Below are the code and all the weights of a small trained network. Each question names an input and a target symbol and asks about switching units off, where a switched-off unit gives its printed mean instead of its output.

import numpy as np


def w(rows, s, z=0):
    codes = np.array(rows[::2]) - 128.0
    scale = np.full(codes.shape[1], s)
    scale[-1] = z or s
    return codes * scale


def norm(h):
    return h / np.sqrt((h * h).mean(-1, keepdims=True) + 1e-5)


def softmax(a):
    e = np.exp(a - a.max(-1, keepdims=True))
    return e / e.sum(-1, keepdims=True)


def log_softmax(a):
    a = a - a.max(-1, keepdims=True)
    return a - np.log(np.exp(a).sum(-1, keepdims=True))


def net(x, mask):
    ids = ['ΓΘΞΣαεζμω'.index(c) for c in x.split()]
    T = len(ids)
    res = E[ids] + P[:T]
    u = 0
    for l in range(3):
        r = norm(res)
        for j in range(2):
            rows = slice(4 * j, 4 * j + 4)
            q, k, v = (r @ M[l][rows].T for M in (Q, K, V))
            z = softmax(np.where(np.tri(T) > 0, q @ k.T / 4**0.5, -1e9)) @ v
            o = O[l][rows]
            res = res + np.where(mask[u + j], z, o[:, -1]) @ o[:, :-1]
        u += 2
    return log_softmax(norm(res)[-1] @ U[:, :-1].T + U[:, -1])


Q, K, V, O = {}, {}, {}, {}
E = w([
[121,72,4,81],'Γ',
[160,136,162,124],'Θ',
[58,199,133,51],'Ξ',
[145,160,121,191],'Σ',
[104,82,198,159],'α',
[215,116,119,109],'ε',
[162,91,173,60],'ζ',
[164,124,87,166],'μ',
[58,92,92,121],'ω',
],0.02)
P = w([
[132,126,192,184],'0',
[173,161,196,182],'1',
[168,161,177,199],'2',
[159,152,161,215],'3',
[140,143,151,227],'4',
[122,148,142,231],'5',
[97,156,140,240],'6',
[103,137,157,251],'7',
],0.0029)
Q[0] = w([
[82,100,217,108],'L0H1',
[229,78,197,92],'L0H1',
[43,99,116,92],'L0H1',
[112,156,217,184],'L0H1',
[93,154,107,178],'L0H2',
[236,246,183,153],'L0H2',
[170,201,157,195],'L0H2',
[175,204,128,120],'L0H2',
],0.013)
K[0] = w([
[48,178,208,43],'L0H1',
[190,108,174,60],'L0H1',
[64,121,108,105],'L0H1',
[108,238,173,137],'L0H1',
[92,139,98,164],'L0H2',
[139,225,111,71],'L0H2',
[129,247,114,121],'L0H2',
[121,191,113,76],'L0H2',
],0.013)
V[0] = w([
[205,193,59,103],'L0H1',
[218,56,125,181],'L0H1',
[154,108,114,118],'L0H1',
[94,177,253,184],'L0H1',
[141,187,113,236],'L0H2',
[155,170,221,246],'L0H2',
[85,140,117,107],'L0H2',
[64,203,144,161],'L0H2',
],0.0057)
O[0] = w([
[77,229,118,68,87],'L0H1',
[63,128,18,79,170],'L0H1',
[122,124,109,113,132],'L0H1',
[143,92,116,229,162],'L0H1',
[142,175,254,220,131],'L0H2',
[37,191,182,167,253],'L0H2',
[172,168,124,62,106],'L0H2',
[179,205,140,100,130],'L0H2',
],0.0046,0.0031)
Q[1] = w([
[249,188,81,164],'L1H1',
[149,133,202,50],'L1H1',
[70,105,50,177],'L1H1',
[112,110,186,152],'L1H1',
[90,136,125,88],'L1H2',
[133,124,186,76],'L1H2',
[194,84,192,155],'L1H2',
[182,130,167,162],'L1H2',
],0.014)
K[1] = w([
[247,115,138,196],'L1H1',
[115,156,234,45],'L1H1',
[106,71,11,168],'L1H1',
[87,208,147,135],'L1H1',
[62,119,123,105],'L1H2',
[120,80,127,122],'L1H2',
[230,29,72,186],'L1H2',
[171,60,107,172],'L1H2',
],0.014)
V[1] = w([
[2,248,104,92],'L1H1',
[140,146,162,78],'L1H1',
[77,30,175,118],'L1H1',
[207,50,102,179],'L1H1',
[186,68,180,149],'L1H2',
[23,130,159,63],'L1H2',
[116,165,79,88],'L1H2',
[102,231,181,58],'L1H2',
],0.0066)
O[1] = w([
[155,82,67,85,253],'L1H1',
[177,188,112,132,100],'L1H1',
[157,103,177,133,209],'L1H1',
[2,157,203,196,57],'L1H1',
[150,202,102,107,163],'L1H2',
[111,115,211,113,180],'L1H2',
[155,106,152,188,74],'L1H2',
[93,116,208,182,118],'L1H2',
],0.0072,0.0013)
Q[2] = w([
[153,52,138,67],'L2H1',
[107,121,55,183],'L2H1',
[126,159,83,89],'L2H1',
[165,159,197,94],'L2H1',
[5,150,29,130],'L2H2',
[130,162,80,125],'L2H2',
[199,203,141,139],'L2H2',
[121,133,168,232],'L2H2',
],0.017)
K[2] = w([
[180,68,107,100],'L2H1',
[50,115,99,149],'L2H1',
[108,126,143,81],'L2H1',
[197,177,142,108],'L2H1',
[88,103,63,164],'L2H2',
[134,158,91,128],'L2H2',
[183,251,141,110],'L2H2',
[135,151,173,192],'L2H2',
],0.018)
V[2] = w([
[143,109,119,160],'L2H1',
[150,103,160,122],'L2H1',
[83,190,127,86],'L2H1',
[194,132,135,138],'L2H1',
[106,196,149,103],'L2H2',
[142,195,96,167],'L2H2',
[125,113,151,255],'L2H2',
[156,92,205,176],'L2H2',
],0.0097)
O[2] = w([
[126,86,171,135,146],'L2H1',
[51,122,112,131,175],'L2H1',
[177,179,62,86,63],'L2H1',
[73,165,119,170,132],'L2H1',
[120,3,117,162,129],'L2H2',
[63,54,148,94,28],'L2H2',
[120,156,89,47,167],'L2H2',
[108,155,45,87,248],'L2H2',
],0.006,0.0017)
U = w([
[149,89,60,100,161],'Γ',
[83,180,113,82,200],'Θ',
[169,156,117,167,176],'Ξ',
[111,196,124,207,166],'Σ',
[35,112,219,181,86],'α',
[150,68,146,248,110],'ε',
[142,148,206,64,183],'ζ',
[100,111,51,216,75],'μ',
[85,15,154,73,3],'ω',
],0.011,0.0034)

Each question gives the input, a string of symbols that net reads in full, and the target symbol t.
The units are the heads (4 rows each of Q, K, V and O). Each row of codes is followed by its name. A weight is (code - 128) times the scale printed after its matrix; where a second scale follows, it is the last column's (O and U).
mask holds one flag per head, layer by layer. A switched-off head (its flag False) gives its mean, the last column of its rows in O, instead of its output. The means were averaged over made-up inputs and are rounded, as every weight is.
A unit's drop is (log p(t) with every unit on - log p(t) with that unit switched off) / (log p(t) with every unit on - log p(t) with every unit switched off).
The circuit of an input: a set's keep is (log p(t) with only the set's units on - log p(t) with every unit switched off) / (log p(t) with every unit on - log p(t) with every unit switched off). Starting from all 6 units, units are removed one at a time, each time the one whose removal leaves the highest keep (on an exact tie, the one counted first), for as long as the keep stays at least 0.8.
circuit, biggest first: the units of the circuit, biggest drop first
heads that matter: for each layer, one digit per head in row order, 1 if its drop is at least 0.15 and else 0, layers parted by /
drop of u: that unit's drop, to one decimal
input ζ Γ α ω α α μ Θ, target Θ: circuit, biggest first -> (L2H2)
input α α Γ ω Γ ω Γ α, target Γ: circuit, biggest first -> (L2H2; L1H2; L0H1; L1H1)
input α ε ω ω Ξ ζ Γ, target ω: heads that matter -> 10 / 01 / 10
input ζ α Γ ω, target ω: circuit, biggest first -> (L2H1; L0H1)
input Ξ Θ Ξ α Σ Θ, target Σ: circuit, biggest first -> (L1H1; L1H2)
input Ξ ε α α α ζ, target Γ: heads that matter -> 00 / 11 / 00
input ε α ε α ω Γ ω α, target ω: heads that matter -> 10 / 10 / 11
input ζ α Θ ε ω ζ Ξ, target ζ: circuit, biggest first -> (L1H1; L1H2; L0H1)
input α ω Ξ ε ζ α ω ζ, target Γ: heads that matter -> 00 / 10 / 00
input ε α Ξ α Ξ, target α: heads that matter -> 10 / 01 / 11
input α Σ α α ε, target ε: heads that matter -> 11 / 10 / 01
input Θ α α ω Ξ, target ζ: heads that matter -> 00 / 11 / 11
input Γ ω α Θ Γ α, target Θ: heads that matter -> 10 / 01 / 01
input Γ ζ α Ξ α ε ω μ, target Θ: heads that matter -> 11 / 11 / 01
input ε Γ α μ Σ Γ α, target μ: heads that matter -> 10 / 11 / 01
input Ξ Γ ζ Γ, target ω: circuit, biggest first -> (L1H2)
input Γ Ξ Γ Θ, target Σ: heads that matter -> 01 / 11 / 10
input Σ Ξ ω ω, target α: heads that matter -> 10 / 11 / 00
input ζ Γ α μ α ω α, target ω: heads that matter -> 10 / 11 / 11
input ω Ξ Σ, target μ: drop of L0H2 -> 0.1
input Ξ μ ε α α μ, target Θ: drop of L2H2 -> 1.1
input α α ε, target ε: drop of L2H2 -> 2.5
